Here is a tiny trained network, its code and every weight. The questions are about switching its units off for an input and a class, where a switched-off unit gives its printed mean instead of its output.

import numpy as np


def w(rows, s, z=0):
    codes = np.array(rows[::2]) - 128.0
    scale = np.full(codes.shape[1], s)
    scale[-1] = z or s
    return codes * scale


def f(y):
    return y / 2 * (1 + np.tanh(0.7978845608 * (y + 0.044715 * y**3)))


def log_softmax(a):
    a = a - a.max(-1, keepdims=True)
    return a - np.log(np.exp(a).sum(-1, keepdims=True))


def net(x, mask):
    res = np.array(x, float).reshape(1, 4) / 4 @ E
    y = f(res @ A[0][:, :-1].T + A[0][:, -1])
    res = res + np.where(mask, y, B[0][:, -1]) @ B[0][:, :-1]
    return log_softmax(res[-1] @ U[:, :-1].T + U[:, -1])


A, B = {}, {}
E = w([
[8,152,143,253],'x0',
[187,233,228,154],'x1',
[136,18,232,145],'x2',
[16,163,190,18],'x3',
],0.005)
A[0] = w([
[204,106,124,46,8],'n0',
[72,34,36,107,27],'n1',
[18,134,124,246,25],'n2',
[133,45,202,131,48],'n3',
[9,150,131,243,1],'n4',
[188,107,88,198,41],'n5',
[179,220,215,156,19],'n6',
[200,111,120,47,23],'n7',
[46,148,155,45,41],'n8',
[136,37,206,133,57],'n9',
[179,110,94,194,38],'n10',
[174,207,202,142,13],'n11',
[119,209,40,115,51],'n12',
[123,236,12,100,30],'n13',
[112,215,34,108,36],'n14',
[131,63,187,133,38],'n15',
[48,142,138,225,30],'n16',
[195,111,117,48,68],'n17',
[47,142,184,42,37],'n18',
[187,105,91,194,53],'n19',
[74,37,40,107,53],'n20',
[121,171,87,117,39],'n21',
[44,140,164,34,50],'n22',
[80,36,41,107,19],'n23',
[121,191,62,117,38],'n24',
[130,33,207,141,28],'n25',
[123,167,92,122,28],'n26',
[201,104,105,27,47],'n27',
[187,214,220,157,36],'n28',
[200,117,120,50,46],'n29',
[58,151,155,51,23],'n30',
[202,109,119,44,27],'n31',
[218,97,65,201,56],'n32',
[192,104,83,197,57],'n33',
[179,109,97,190,44],'n34',
[91,68,73,114,83],'n35',
[100,83,87,119,85],'n36',
[183,107,93,196,31],'n37',
[180,214,215,151,28],'n38',
[89,54,58,111,26],'n39',
[83,57,58,110,24],'n40',
[131,34,209,141,37],'n41',
],0.012,0.0066)
B[0] = w([
[172,70,176,55,165],'n0',
[183,229,154,137,228],'n1',
[195,38,131,26,253],'n2',
[127,78,173,211,177],'n3',
[195,31,112,27,245],'n4',
[42,133,155,98,179],'n5',
[172,235,183,122,189],'n6',
[172,73,154,59,167],'n7',
[13,154,140,93,201],'n8',
[123,72,157,225,194],'n9',
[49,127,179,94,162],'n10',
[162,216,206,110,163],'n11',
[131,77,178,213,187],'n12',
[141,52,166,251,223],'n13',
[129,77,190,218,190],'n14',
[131,92,192,183,145],'n15',
[192,49,157,55,207],'n16',
[169,67,100,70,187],'n17',
[11,139,133,95,209],'n18',
[42,135,153,102,181],'n19',
[181,230,124,142,238],'n20',
[126,112,220,154,116],'n21',
[2,147,124,95,218],'n22',
[178,223,171,131,213],'n23',
[132,96,214,179,146],'n24',
[133,79,197,223,184],'n25',
[137,105,251,144,107],'n26',
[176,60,109,53,204],'n27',
[181,235,144,142,199],'n28',
[175,72,125,69,175],'n29',
[31,146,174,92,175],'n30',
[173,70,147,58,174],'n31',
[11,153,99,104,236],'n32',
[34,138,138,101,195],'n33',
[52,130,178,97,160],'n34',
[154,191,120,129,187],'n35',
[145,172,133,125,156],'n36',
[47,130,180,92,165],'n37',
[173,230,159,128,187],'n38',
[163,204,180,123,179],'n39',
[164,203,182,122,177],'n40',
[132,76,181,227,189],'n41',
],0.043,0.0041)
U = w([
[199,106,153,39,186],'0',
[88,157,161,75,254],'1',
[205,214,170,99,62],'2',
[166,104,182,171,95],'3',
[171,150,1,123,66],'4',
],0.009,0.0015)

Each question gives the input, the list of numbers given to net, and the class t.
The units are the neurons (one row each of A and B). Each row of codes is followed by its name. A weight is (code - 128) times the scale printed after its matrix; where a second scale follows, it is the last column's (A, B and U).
mask holds one flag per neuron, in row order. A switched-off neuron (its flag False) gives its mean, the last column of its row in B, instead of its output. The means were averaged over made-up inputs and are rounded, as every weight is.
A unit's drop is (log p(t) with every unit on - log p(t) with that unit switched off) / (log p(t) with every unit on - log p(t) with every unit switched off).
The circuit of an input: a set's keep is (log p(t) with only the set's units on - log p(t) with every unit switched off) / (log p(t) with every unit on - log p(t) with every unit switched off). Starting from the 12 units with the biggest drops (on a tie, the unit counted first), units are removed one at a time, each time the one whose removal leaves the highest keep (on an exact tie, the one counted first), for as long as the keep stays at least 0.8.
units of the circuit, in order: the units of the circuit, biggest drop first
unit that matters most: the unit with the biggest drop
k most important neurons: the k neurons with the biggest drops, biggest first
drop when u is switched off: that unit's drop, to one decimal
input [8,8,5,8], class 0: units of the circuit, in order	n4
input [-5,6,-8,-8], class 1: 2 most important neurons	n32; n33
input [-6,7,6,-7], class 1: 2 most important neurons	n32; n33
input [6,-4,8,7], class 3: 4 most important neurons	n41; n25; n9; n3
input [7,-4,1,-6], class 0: 2 most important neurons	n2; n4
input [-5,7,6,6], class 2: 3 most important neurons	n28; n38; n6
input [-6,0,-7,-2], class 3: 3 most important neurons	n13; n14; n12
input [6,7,-6,4], class 2: 2 most important neurons	n6; n28
input [-6,-5,-7,-4], class 3: 3 most important neurons	n13; n14; n12
input [-5,6,-6,6], class 1: 4 most important neurons	n22; n18; n8; n30
input [5,-4,6,-6], class 1: 2 most important neurons	n32; n33
input [-6,1,-7,1], class 3: 2 most important neurons	n13; n14
input [2,-6,-6,0], class 2: 3 most important neurons	n20; n1; n23
input [-7,5,8,-6], class 3: unit that matters most	n9
input [6,6,-2,6], class 0: 4 most important neurons	n4; n2; n16; n32
input [-3,6,6,-5], class 2: 2 most important neurons	n28; n38
input [6,-6,4,-4], class 0: 3 most important neurons	n2; n4; n16
input [-7,2,8,4], class 3: drop when n41 is switched off	0.9
input [4,-3,-5,0], class 3: drop when n13 is switched off	0.3
input [6,6,3,1], class 0: drop when n4 is switched off	2.3
input [6,4,0,1], class 0: drop when n5 is switched off	0.0
input [2,5,-6,3], class 3: unit that matters most	n13
